Each row is followed by its class.
[ -89   45   57  -10 -345  135   67  134 -111   64  173  -15  -67   91
   75   87 -120  107 -221 -223  146 -166  -63  125  106  238 -379  -87
    4  309   -4   19   38   96  -95 -219    6  -16  294 -283  -19  580] | j395
[ -76   36   -4   38 -373  -45  197  146 -152  272  392  -73   63  513
 -120  271   46   56  -90  164 -157 -118 -142  -38   13 -168 -306   63
 -241  292   79  -59 -110  474  -23  192   21   16   31  114 -150  101] | j670
[  41  -65  111   72 -320   -7   25  116  -95  191  213   93   -6   59
  233 -253   -1  -61   31 -267  -54   58 -314  132  151  364 -280   -5
 -108  182 -113   74   38  226  -50 -146  197  -81   90 -224  140  162] | j888
[-342   -3 -108 -582  116  327 -369   14  -82  -71   75 -232 -182  514
  519  797  397   -2 -167  -87  -70  -19 -240 -787  366 -435 -173 -168
 -365  268  -39 -213   61 -159 -173   60   39  237  298   72    7  135] | j649
[-203  -54   13 -406   15  435 -226  -17 -112 -178 -280   27 -255 -113
  617    7  236  -40   21 -692  111  151 -311 -458  440  269 -180 -273
  103  162 -134  -85  189 -375  -65 -420   47  177  332 -560  250  341] | j69
[ 112  -51  123  131 -587 -283  237  297 -134  590  610  113  258  488
 -150 -188 -100 -114  239  255 -345   23 -323  421  -50  135 -333  187
 -299   32  -70  -38 -384  654   16  339  187   51 -141   86 -132  -82] | j871
[-273  -21 -129 -784  304  630 -113   71 -214  -90 -136  -21  -60  202
  392  508  472  -51  253 -129  -89  119 -208 -426  421    7 -349 -273
   33   69 -355 -281   85 -157  -95 -129 -102  519   43 -165   70   69] | j108
[  54   87  234  463 -331   54  226  140  -89  334  421  159   70  148
  -64 -361 -169   84    9   98  200 -122  -80  464  -27  190 -192   75
  -49  137  125  143 -157  424   83 -223  -26 -217  164 -101 -129  284] | j395
[-106   91  105   37  148  340   78   30  -88   25  108  141  -54  115
  179 -114   97   12   57  162  275    1  -77  154   66 -114   45  -58
   22    6  108   93   27  220  149 -491 -214   24  162  -37 -150  132] | j852
[ -17   96   44  240 -416   -6  236  186  -90  291  404   64   46  196
 -195  -45 -217   56 -154  142   20 -140  -56  367  -33  182 -298   57
 -124  187  156   -3 -139  432   43   57   -4  -34   70  -15 -157  220] | j938
[ -77  -18   34 -141 -235  107   93   36 -136   42  163  -79  -66   66
  244  183   33  -18 -161 -157   75  -87 -184  -72  160  148 -382 -142
 -120  278 -180   18  132   36 -176 -130   68   63  194 -248   81  489] | j714
[-223  268   25   73  535  898   14 -111  -94 -164 -104  270  -89 -206
  279   50   63  140   70  324  650 -158  206  178  112  -91  314  -53
  326 -289  285   71   91 -169  308 -649 -493  223  191  -63 -410  442] | j108
[  78   63  251  367 -341   46  204  167 -107  323  362  142   31  198
    5 -305 -145   13   10   55   95  -70 -133  292   -4  207 -144   67
  -60   18   96   73  -67  447   86 -169  -11 -118  153 -148 -143  250] | j759
[ 120 -162  112 -127 -508 -124  119  336 -123  372  331   87  202  234
   69 -250  116 -112  272 -226 -343  232 -383  196  254  433 -543  115
 -156  124 -279  -57 -161  426  -90  230  301  127  -73 -201  185 -116] | j938
[ -77   20   74  225  -68  -80  -83    1  -84   47  306   47  -76  408
  326  230   35   34 -183  283   42  -48 -272   54  -46 -461   82  -50
 -432  167  206   55   30  319  103 -192   33 -247  206  154 -114  126] | j938
[ 105  -97   31  -37 -575 -336  -89  321 -135  286  335  -18   80  326
  213 -104   76  -64   80 -226 -345  178 -399  -65  127  118 -366   45
 -376  197 -223   -9 -126  300  -64  288  339  -54   67  -91  159  -56] | j69
[ -53   43  197  201 -190  245   74   89  -88  195  143  117  -80  116
  213  -68   20   80  -48 -248  218  -62 -205   90  198  174 -238  -40
   -6  164   80    2  -30  147   48 -308   14  -41  295 -261   39  458] | j395
[ -43  -15  111  309 -425 -161   13  -28  -63   18  210  -77  -94  102
  132   85 -233  102 -437 -166   90 -238  -90   41   79  119 -243  -52
 -187  349  214  180  186  129   15 -168  163 -298  387 -185   75  586] | j938
[-196  109  -19  -90 -144   27   13  144 -160  158  322  -65  -20  487
   81  474   44  111 -234  237  -69 -161 -188 -106   63 -366 -127  -63
 -360  272  123 -115 -110  226  -85   17  -86    7  188  203 -138  170] | j852
[ -49   40  148  167  -57  385  129  -40  -36   41   15  194 -100  -92
  230 -270   -6   68 -103 -176  386  -52 -154  185  172  172 -210  -67
  170   52  132   70  152   73   44 -517 -129 -111  332 -377   -7  522] | j714
[-129  116   91  176  -46  212  172   98 -141  114  227   55  -33  173
   -9  192  -92  143 -162  155  227 -211   49  202   -2  -68 -201  -65
  -26   75  165  -28  -27  199   -4 -233 -209  -37  227  -16 -252  378] | j714
[-156  180   18   63  218  332  270  117 -146  163  240   35   76  325
  -60  306   18   44   54  565  124 -202   22  222  -69 -229  -69  -17
 -118    2  117  -38 -122  331  130 -126 -255  139  -55  310 -427   91] | j108
[  48   68  152  329 -372  -88  -60   -4   14   81  198  136 -102   -9
  227 -367 -145   29 -181 -145  183  -91 -143  174   65  283 -136   -3
  -69  235  164  258  185  168   22 -308  158 -372  295 -251   52  445] | j649
[-100   23  120 -185 -168  190 -221  -75 -140 -106 -139   83 -202 -161
  547  -94  109   33 -141 -560  166   40 -235 -235  418  319 -206 -265
   16  279   -8   -2  301 -232 -137 -385   41  -35  405 -487  245  473] | j852
[ -73  -60   -9   10 -330  -92  -66  -19 -134   20  266 -161  -71  305
  205  298   83  144 -297  -85  -91 -136 -177 -265  120 -122 -323   -3
 -309  379    9  -24  169  222 -141   14  121 -182  276  -86   44  359] | j714
[  31    7  140  216 -295   86  341  168 -159  149  247  102   72  -88
 -140 -188 -262  -14   17  -50   89 -175   -1  423  -14  576 -357   37
   72   98  -66   86  -22  271  -44  -49   10   -4   12 -188  -60  368] | j108
[-166   81   32 -497  531  779  396  276 -118  315  -74  196  192  113
    4   -9  416 -147  654  297   70  262 -197  152  332   51 -197 -168
  250 -299 -263 -167 -214  183  104 -307 -389  686 -352   10 -214 -462] | j852
[ 133   79   75  349 -531 -306  208  112 -107  155  431   13   35  173
 -131  -92 -245  117 -224   97  -33 -250  -51  283  -45  372 -362   75
 -151  287   35  102   18  394  -71  147  191 -216   89   -4    2  451] | j108
[  74  103  100   72  -74  451  646  380 -178  389  311  183  309  -95
 -487 -307 -166   56  442  361  100  -56  168  718   42  613 -460   18
  328 -285 -262  174 -226  347  131  -42 -278  323 -286  -38 -284  -49] | j935
[  93   42  164  508 -604 -348  194  142 -105  218  545    0   35  315
 -143  -84 -405   89 -310  124  -14 -271  -34  382 -269  107 -241  193
 -230  221  299  186  -59  531   43  117  124 -340  204  117 -118  339] | j670
[ -54 -103   16 -201 -311  -84 -112  122 -194  423  386  -40  146  746
  200  300  273 -137   95  143 -374  127 -497 -158  206 -282 -199  -95
 -422  159 -175 -319 -187  525  -42  297  175  111  -73  168  -83 -141] | j108
[ -22  -67   11 -145 -493 -112   12  115 -129   80  259  -31  -54   87
  122   92  -93   -4  -71 -321 -192  -25 -114   52  202  549 -509  -83
 -168  331 -138    9   94  201 -195  159  226  -26   84 -227   92  372] | j935
[ -62  -46    8  -10 -450 -351 -123    2 -100   25  326 -173 -163  395
  253  353  -43   31 -379 -152 -148 -140 -164 -217  -11  -62 -253  -99
 -405  447   32  -31   69  212 -167   93  263 -226  234   25  110  388] | j935
[ -57   61   87   37  -89  238   -7   51  -61  224  199  145  -52  152
  182 -137   67   17  111  -27  106   12 -219  178  185  170  -84  -32
  -39  105  -30    1   -1  195   37 -337  -51   -6   88 -120 -108  184] | j888
[ -20    6   28  -48 -420   22  -11   55 -202  -53  121   12 -111  -69
  132  -48  -20   87 -124 -392   94  -39  -90   54  183  475 -453  -69
  -15  335 -128   49  232   29 -118 -110  139  -87  234 -418  127  513] | j69
[  -3  101  145  238  -52  322  288  188 -138  410  278  199  139  258
  -97 -239   82   89  160  269   85  -49 -173  406   47   -6 -155   92
   29  -16   27   12 -167  505   89 -243 -155   -5   22    9 -216  -75] | j888
[ 103 -203   77 -152 -620 -644 -349  116   11   47   50  -86  -88  166
  454  -75   86 -136 -166 -505 -379  114 -440 -375  233  131 -379 -143
 -437  419 -207   86  187   70 -260  228  573 -198  256 -314  447  228] | j759
[  92   -7  158  556 -586   -3   27  -29  -36   77  253  173 -180 -141
  202 -480 -402  111 -403 -346  383 -207  -71  413   34  500 -177   19
   59  213  302  257  248  228  123 -462   52 -432  449 -439   23  805] | j935
[ 253   25  204  792 -871 -514  401    8  -93  162  468  -29  -42  -60
 -288 -390 -721  -29 -481 -318   22 -232   75  500 -359  520 -175  241
  -49  216  261  279   44  314 -111   67  315 -611  193 -186   47  602] | j714
[-143  126   34  -60  -29  133  272  280 -177  275  303   18   85  444
 -184  250  107   -7  113  456   -3 -168   18  122  -99 -113 -228  112
 -187  -54   20 -203 -294  366  -33  159  -53  253  -36  186 -309  -78] | j871
[ -83  -86 -107 -450 -279  -15 -175  196 -215  251  321 -151   73  552
  181  546  249  -72   66  -44 -450   51 -240 -282  270   -7 -448  -95
 -356  300 -278 -314 -131  141 -198  388  199  264   20  149   89  -58] | j649
[-155 -153  -48 -586 -279  163 -399   72 -108   73    1   16  -82  235
  550  148  444  -64   71 -554 -197  235 -538 -474  628  127 -329 -200
 -223  301 -346 -211  129 -127 -145  -20  213  186  291 -378  280  223] | j871
[  17 -219   48 -406 -599  -54 -102  134 -271  293  216   30  102  206
  284 -183  175 -188  257 -491 -508  207 -510  -99  314  516 -518 -171
 -179  256 -415 -152  -30  273 -216  216  341  173  -36 -308  313  -60] | j852
[  -5  123  174  481 -292  -74  145   25 -149  -52  233   28 -145   43
   93    8 -326   90 -381  -57  274 -286   96  229 -130  158 -150  -52
  -75  188  263  173   92  145   45 -261   73 -327  350  -99  -45  666] | j108
[   2 -207  -37 -352 -491 -295 -105  138 -160   56  201 -154   25  243
  173  183  106  -92  -61 -335 -472  105 -313 -143  257  309 -522 -144
 -338  404 -367  -60   74   72 -278  324  437   44  105 -145  296  114] | j938
[  22  -30   71 -185 -275  -69  -43  214  -70  346  300    2   84  400
  340   45  212  -75  156   26 -268  153 -424  -92  234   65 -312  -14
 -336  128 -214  -65 -108  303  -50  163  263  134  -24   23  118  -85] | j108
[-143  -18  -13  -87 -138   69 -211 -121  -88 -259  -17  -93 -220  -19
  318  245  -25   18 -309 -320  129 -153   16 -137  113  163 -210  -97
 -100  351   80  122  282  -98 -120 -182  177 -124  289 -202  115  431] | j649
[-150  -47  -20 -237  -78  232   49  126 -153  331  284   36  174  566
  109  218  252 -107  143  172 -209   84 -341  -89   96 -331 -109  -33
 -221  127  -66 -173 -230  385   29   83  -61  219   19  195 -191 -115] | j395
[  76   93  229  300 -259  179  361  137 -105  403  360  212  176  251
 -106 -309  -41  -25  200  272  114  -44 -164  422   94  223 -236   86
   27   18   73   45 -107  546  129  -63  -82   46  -24  -20 -209   98] | j670
[-231  -64 -117 -831  -10  600  -30  219 -282   79 -111  -42   33  132
  380  486  450 -169  407 -334 -148  157 -229 -419  472  374 -563 -221
  -23   61 -562 -322  -37 -212 -216   76   61  653 -116 -353  114   16] | j649
[   7  -40    3   12 -466 -292  -46   37 -121  105  288 -150  -51  316
   60  211 -122   15 -291 -129 -232 -160 -208 -141   63   72 -285   25
 -324  370   25    3   97  199 -122  200  244 -124  158  -52   86  294] | j759
[ -71   59  129   26  -89  158  245  273 -125  391  387   41   56  484
   81   81   95  -10  158  267   -8  -13 -232   20   81 -158 -185  -30
 -195  -45  -15  -37 -248  358   39 -144  -99  115   14  -18 -193   25] | j759
[  57  -76   98 -164 -541 -137   15  165 -143  335  317   41  164  283
  232 -241  123 -159  156 -212 -339  142 -457  -70  307  314 -491 -106
 -228  289 -207    0  -78  467  -62  181  270   77   -7 -144  238  -71] | j852
[  34  -19  116  119 -297   52   96  169 -120  189  101   62   40   88
  219 -188   -7    6  -23 -229   68  -36 -179   54   98  298 -252  -45
  -36   89  -60   24  -29  134   -3 -168   80  -17  220 -223   31  270] | j395
[ 161  -45   46   20 -698 -206  354  284 -163  456  463   19  210  200
 -237 -260 -170 -131  170  -90 -350   -9 -154  418  -25  788 -559  138
 -118  138 -276  -31 -152  628 -133  444  272   82 -260  -64  -90   22] | j935
[  78  -65  100   22 -479 -349 -205   27  -94  135  228  -59  -76  258
  406  -83   51  -49 -234 -245 -228   37 -357 -279  199   72 -271 -138
 -364  267   10   12  124  145 -184  174  368 -212  301 -209  204  290] | j759
[-178   46  -30 -585  324  671  377  318 -289  271   -8   77  200  123
   15  221  422  -93  584  220  -29  111  -51   76  257  341 -439 -116
  138 -198 -433 -288 -256  109  -27  -68 -234  740 -281  -84 -159 -247] | j938
[ -85  170   99  369 -186  186  372  193 -169  310  420   76   44  360
 -174  153 -190  206 -224  278  163 -352  -28  257  -88 -170 -250   83
  -69  108  250    5 -201  392   66 -138 -251  -64  290   77 -276  404] | j714
[-224 -138  -56 -632 -147   21 -508  -47 -136  -46  -80 -156 -217  316
  721  545  432  -53 -156 -544 -232  204 -490 -824  571 -176 -284 -339
 -400  381 -256 -211  179 -279 -311   59  284  113  363 -328  399  200] | j888
[   8 -100  102  124 -567 -367 -170  -47   16  -40  133  -10 -151   95
  420  -56  -21    1 -271 -428  -19  -55 -327 -160  148  -11 -236  -86
 -332  483  -11  230  230   44  -86 -161  306 -362  410 -321  250  558] | j871
[   5 -118   29 -253 -442   84  -32   49 -154   13   97  -20  -28 -116
  216  -10   40  -15   30 -491  -25   26 -125  -52  354  725 -613 -127
   16  255 -302 -128  192   -3 -274   34  156  103   93 -424  180  428] | j714
[-382   33 -184 -701  736  899  -77  -86  -83 -241 -338   36 -195 -141
  255  302  383   42  281  129  283  -19   83 -207  179   38  155 -149
  265 -135 -231 -128  113 -387   69 -610 -394  511   12 -177 -148  153] | j935
[ -68  134   72  497 -170   24   62  -66   22 -103  328   19 -157   72
   -9  -29 -279  252 -455  177  351 -324   58  316  -68  -52  -39  -68
  -97  312  296  239  175  210   46 -444 -111 -449  351  -46 -247  639] | j888
[  22  -63  157  -12 -527 -547 -276   52 -144  214  343 -127  -59  580
  415  197   34  -98 -236 -156 -397   48 -496 -337   87 -268 -162 -104
 -652  440   -4  -14  -17  303  -93  232  394 -238  304  187  278   45] | j852
[  47   93  162  371 -190  -28   92   51 -197  172  235  153  -17  177
  131 -186 -104   29 -180  189  157 -134 -118  196 -168  -54   53   92
  -87    5  233   27   47  340   78 -189   12 -207  213  -21  -88  245] | j108
[-133  -97  -45 -530  -70  322 -278  -48  -46   64  -64   22 -110  103
  463   58  419  -98  194 -350  -61  290 -331 -315  470  188 -192 -266
  -28  191 -320 -138  255  -29  -32 -278   63  144   48 -278  108  191] | j935
[  18   -4   63 -179 -291  109  352  377 -187  658  417  131  358  586
 -136  -23  208 -195  451  379 -426  151 -393  296   97   49 -384  112
 -273   25 -254 -198 -448  751   14  379   62  372 -262  219 -159 -447] | j938
[  88   67  193  345 -276 -109  153  111  -76  258  378  128   84  364
   38 -292 -133   -9  -55  264   52  -97 -215  311  -88 -114  -85   88
 -182   40  214  119 -129  524  131 -121    0 -188  182  108 -153  122] | j852
[-162   38   -5 -137 -240  211  154  181 -148  245  337  -48   -5  226
   19  275   49   17  -40   59    1 -103  -51    0  121  248 -362  -82
 -161  176 -128  -98  -25  192  -79   32   12  143   42  -38  -98  306] | j935
[  71  -38  179  129 -406  256  254  140 -169  243   97  239   57 -290
   94 -509  -59    2  175 -405  158   76 -159  440  238  779 -499 -116
  224   89 -155   63   13  177   51 -293   14   81   56 -556  128  350] | j938
[ -35   83   86  238  -31  438  238   80   32  138   65  230   32  -74
    7 -388  -14   88   75   94  372  -67  -98  424   74  144  -97   43
  207  -95  129  139  -16  200  251 -506 -191  -30   98 -188 -176  246] | j871
[-121  -81  -10 -299 -226 -126 -288   71 -201  185  216 -143  -87  545
  539  425  299  -55 -138 -156 -247   50 -429 -491  249 -354 -224  -42
 -506  344  -59 -180  -30  102 -196  101  246   51  252  -31  117  119] | j888
[-131  105    5 -305  181  603  376  249 -202  229  140  139  153   87
 -136   57  234   30  409  244  139   55  -97  179  159  302 -370  -18
  140 -136 -287 -207 -159  146    0  -46 -302  440 -177  -99 -202  -53] | j69
[ -75  182  127  106 -225   18  127  198 -105  226  303   -4    3  374
   37  182  -14    6 -108  148  -46 -134 -125  -30   10   22 -250   23
 -234  205  124  -64  -79  366   38  106   73  -22  167  162  -49  161] | j670
[ 169 -253   93 -177 -629 -521 -121  204 -201  418  378 -113  183  456
  171 -142   89 -158  165 -139 -725  163 -459  -74  154  327 -491  -51
 -392  197 -332 -157 -114  440 -255  532  543  -30  -93   -3  244 -214] | j108
[-171  109   61 -316  242  615  277  119 -164   89  -36  128   43  -80
   34   54  208   -2  284   55  245   21   10  154  165  441 -229  -93
  245  -78 -165 -153   11   -3  -26 -249 -287  408  -91 -111 -193  138] | j670
[-221  -58   66  -92    8   38 -357  -73  -69 -137   46  -12 -214  354
  592  434  274   67 -285 -108  106   -1 -250 -421  217 -587   63  -85
 -412  254  181  -11  139  -34   -1 -177   60  -83  555  -40   39  345] | j871
[-204  106   54 -256   87  484  293  135 -230  224  146   42   96  191
  -16  271  180  -31  226  201  102  -22  -60   55  163  133 -266  -80
   -1   47 -119 -102 -118  146   14  -54 -206  380  -86   35 -189   70] | j670
[ -93  -75  113 -282    7  159   15  148 -117  199   81   92   17  250
  213   -4  313  -63  275  -47 -125  159 -329  -48  239   87 -202  -55
 -125   31 -244 -167  -51   83  -43  -84   89  236   36 -116   55 -108] | j871
[-219  -40   20 -229  205  512   27   13  -75   60    5  144   15  135
  187   24  313  -11  208   70  131   96 -170   81  167 -182   30 -146
   82  -17  -67 -109  -37   83   79 -414 -231  216   37  -56 -223   23] | j871
[-189  -39   17 -160  -10   24 -395 -123  -16 -126   88 -111 -163  320
  566  292  224  -45 -212  -81  -16   37 -307 -358  151 -514  136 -153
 -376  313   73   17  159   22   59 -280   91 -168  339  101   -5  227] | j871
[-115   85   28   69 -133   58   38    6 -128  -83  192  -47 -113  183
  152  253  -25   92 -288   78   50 -152  -13   26  -59  -36 -140  -66
 -192  260  144    8   92  179  -24 -123   54  -92  238   63  -74  311] | j938
[ -61   -9  -36  173 -363 -271   43   50 -152   48  386 -168  -66  400
   39  256  -74  102 -423   50  -43 -189 -110 -135  -45 -259 -248   29
 -403  396  159   79   81  181  -93  155  119 -242  343   60  -72  335] | j69
[-165  -55  -20 -556   -6  273  -89   -6 -105  -79  -35  -51  -97  170
  290  293  264   -2   88 -240  -95   91 -236 -303  361  248 -312 -124
  -32  277 -276 -274  115  -55 -211  -83   27  264   60 -258   92  265] | j108
[ -42  -66   74 -115 -221  185 -212   20 -114   65   89   57  -77  110
  378  -47  134  -91   -6 -244  -30   83 -283  -77  256  134 -248 -161
  -72  191  -88  -26   96   57  -44 -177  212  -30  195 -233  218  229] | j649
[-134   56   77 -216  199  495  244  235 -127  448  190   92  158  293
   -6    9  310 -112  475  446  -53  116 -131   60  177   -6 -199  -86
   -6 -162 -154  -97 -266  293   57  -86 -132  413 -203   88 -231 -258] | j649
[-236  115  108  -89  171  560 -120 -184  -77 -213 -254  103 -326 -119
  510   56  190  105 -135 -362  453  -75  -64 -210  204   22   70 -181
  178  200  151   34  270 -245   67 -721 -181    8  447 -358   42  593] | j670
[ -26  -59   40 -267 -205   22  -25  222 -169  422  284  -24  130  562
  201  173  295 -163  266   34 -412  156 -399 -116  203  -76 -369  -69
 -276  130 -203 -124 -213  376  -16  216  254  247 -117  169   57 -296] | j649
[-155  -25  -21 -319  -54  134   11   32 -184  -31   99  -87 -159  222
  277  354  104  -27  -90 -134  -13  -66 -123 -229  130  166 -275 -126
 -175  190 -136 -106  113  -22 -133  -61   67  140  162 -153   30  332] | j935
[ -50  136  183  376  -81   49  108  -16  -14  -24  149  175 -217  -15
  245 -226 -134   57 -159  -24  332  -58 -104  163  -98   64   57  -51
  -83  138  243  201  142   79   76 -480  -43 -343  347 -168  -45  474] | j69
[ -36  -80  126 -421 -136  225   89  234 -234  294   52  160   68  227
  245  -21  255 -177  480 -225 -238  240 -352  -23  328  376 -381  -79
  -55    8 -360 -149  -81  102  -99   56   95  388  -26 -250  142 -151] | j670
